Here is a tiny trained network, its code and every weight. The questions are about switching its units off for an input and a class, where a switched-off unit gives its printed mean instead of its output.

import numpy as np


def w(rows, s, z=0):
    codes = np.array(rows[::2]) - 128.0
    scale = np.full(codes.shape[1], s)
    scale[-1] = z or s
    return codes * scale


def f(y):
    return np.maximum(y, 0)


def log_softmax(a):
    a = a - a.max(-1, keepdims=True)
    return a - np.log(np.exp(a).sum(-1, keepdims=True))


def net(x, mask):
    res = np.array(x, float).reshape(1, 7) / 4 @ E
    y = f(res @ A[0][:, :-1].T + A[0][:, -1])
    res = res + np.where(mask, y, B[0][:, -1]) @ B[0][:, :-1]
    return log_softmax(res[-1] @ U[:, :-1].T + U[:, -1])


A, B = {}, {}
E = w([
[124,129,160,134,145],'x0',
[150,99,155,146,125],'x1',
[34,110,110,122,151],'x2',
[72,219,178,110,211],'x3',
[114,218,157,254,46],'x4',
[127,110,66,232,141],'x5',
[131,192,78,87,149],'x6',
],0.0049)
A[0] = w([
[118,171,123,121,113,114],'N0',
[23,97,163,137,42,135],'N1',
[156,62,145,164,141,184],'N2',
[67,92,76,125,163,120],'N3',
[132,196,147,113,162,64],'N4',
[131,69,89,81,207,110],'N5',
[226,171,179,116,78,57],'N6',
[205,124,132,147,90,95],'N7',
[79,144,145,152,110,50],'N8',
[117,138,154,92,91,93],'N9',
[152,122,231,193,130,222],'N10',
[85,191,161,125,164,116],'N11',
[86,101,114,76,108,24],'N12',
[80,140,147,110,163,32],'N13',
[150,118,67,226,209,185],'N14',
[132,101,54,171,78,219],'N15',
[95,236,182,124,254,156],'N16',
[196,116,98,48,143,124],'N17',
[163,53,159,152,100,150],'N18',
[88,182,118,187,101,24],'N19',
[133,185,109,167,131,51],'N20',
[72,109,117,128,123,134],'N21',
[110,76,84,91,182,6],'N22',
[166,88,120,66,169,111],'N23',
[118,62,167,45,157,3],'N24',
[76,201,86,207,72,136],'N25',
[233,146,137,144,176,113],'N26',
[169,153,146,95,79,24],'N27',
[222,78,138,112,19,85],'N28',
[86,102,142,140,160,139],'N29',
],0.0086,0.0024)
B[0] = w([
[129,81,132,169,102,153],'N0',
[175,127,99,126,229,185],'N1',
[99,185,63,101,119,186],'N2',
[170,205,173,125,160,175],'N3',
[79,66,106,138,131,167],'N4',
[166,174,180,253,99,203],'N5',
[118,154,100,181,177,176],'N6',
[104,188,110,130,146,173],'N7',
[155,117,106,149,109,151],'N8',
[98,170,201,98,60,146],'N9',
[112,101,114,90,169,219],'N10',
[97,77,70,158,122,190],'N11',
[163,156,193,165,170,148],'N12',
[102,110,90,136,172,152],'N13',
[71,93,205,80,88,214],'N14',
[105,169,166,90,42,222],'N15',
[112,24,81,128,48,253],'N16',
[88,99,175,178,90,195],'N17',
[73,122,95,41,122,188],'N18',
[132,108,162,165,110,181],'N19',
[139,86,179,159,130,163],'N20',
[197,197,78,143,128,156],'N21',
[160,147,155,205,125,167],'N22',
[134,150,191,218,79,189],'N23',
[116,170,162,180,136,180],'N24',
[174,117,212,132,143,239],'N25',
[98,180,99,159,170,165],'N26',
[102,193,153,158,127,143],'N27',
[81,176,88,143,154,207],'N28',
[113,203,61,88,201,159],'N29',
],0.0057,0.005)
U = w([
[1,182,231,125,83,153],'0',
[113,190,205,254,143,128],'1',
[43,183,125,122,162,252],'2',
[3,136,84,163,100,104],'3',
[130,236,42,236,226,100],'4',
[93,127,106,135,159,63],'5',
[205,102,144,117,161,156],'6',
],0.0059,0.0023)

Each question gives the input, the list of numbers given to net, and the class t.
The units are the neurons (one row each of A and B). Each row of codes is followed by its name. A weight is (code - 128) times the scale printed after its matrix; where a second scale follows, it is the last column's (A, B and U).
mask holds one flag per neuron, in row order. A switched-off neuron (its flag False) gives its mean, the last column of its row in B, instead of its output. The means were averaged over made-up inputs and are rounded, as every weight is.
A unit's drop is (log p(t) with every unit on - log p(t) with that unit switched off) / (log p(t) with every unit on - log p(t) with every unit switched off).
The circuit of an input: a set's keep is (log p(t) with only the set's units on - log p(t) with every unit switched off) / (log p(t) with every unit on - log p(t) with every unit switched off). Starting from the 12 units with the biggest drops (on a tie, the unit counted first), units are removed one at a time, each time the one whose removal leaves the highest keep (on an exact tie, the one counted first), for as long as the keep stays at least 0.8.
units of the circuit, in order: the units of the circuit, biggest drop first
most important unit: the unit with the biggest drop
top k neurons: the k neurons with the biggest drops, biggest first
drop of u: that unit's drop, to one decimal
input [-3,2,-1,6,3,-4,6], class 3: most important unit	N16
input [5,-7,8,8,3,-6,-8], class 3: units of the circuit, in order	(N16, N11)
input [0,1,3,3,-8,7,-4], class 1: units of the circuit, in order	(N5, N22)
input [-6,5,-3,-6,-2,7,0], class 0: units of the circuit, in order	(N15, N14)
input [-1,-8,-4,0,3,8,-5], class 0: top 2 neurons	(N14, N15)
input [7,0,-7,-1,-8,6,8], class 1: units of the circuit, in order	(N5, N23, N17)
input [4,1,-7,-5,8,8,0], class 0: units of the circuit, in order	(N14, N15)
input [-3,3,-1,-7,-8,-5,-4], class 1: top 2 neurons	(N5, N23)
input [-5,6,-1,-3,-3,8,1], class 0: top 3 neurons	(N14, N15, N1)
input [1,5,-5,8,6,-3,1], class 3: top 3 neurons	(N16, N11, N4)
input [-3,-2,-5,8,0,-7,-1], class 3: drop of N16	0.4
input [1,5,-7,-4,-1,-3,3], class 4: drop of N7	0.1
input [-1,5,2,-7,-5,7,2], class 0: drop of N15	0.4
input [0,-5,-2,2,-8,-3,-4], class 1: drop of N23	0.2
input [6,7,-2,-5,6,4,-6], class 2: top neuron	(N18)
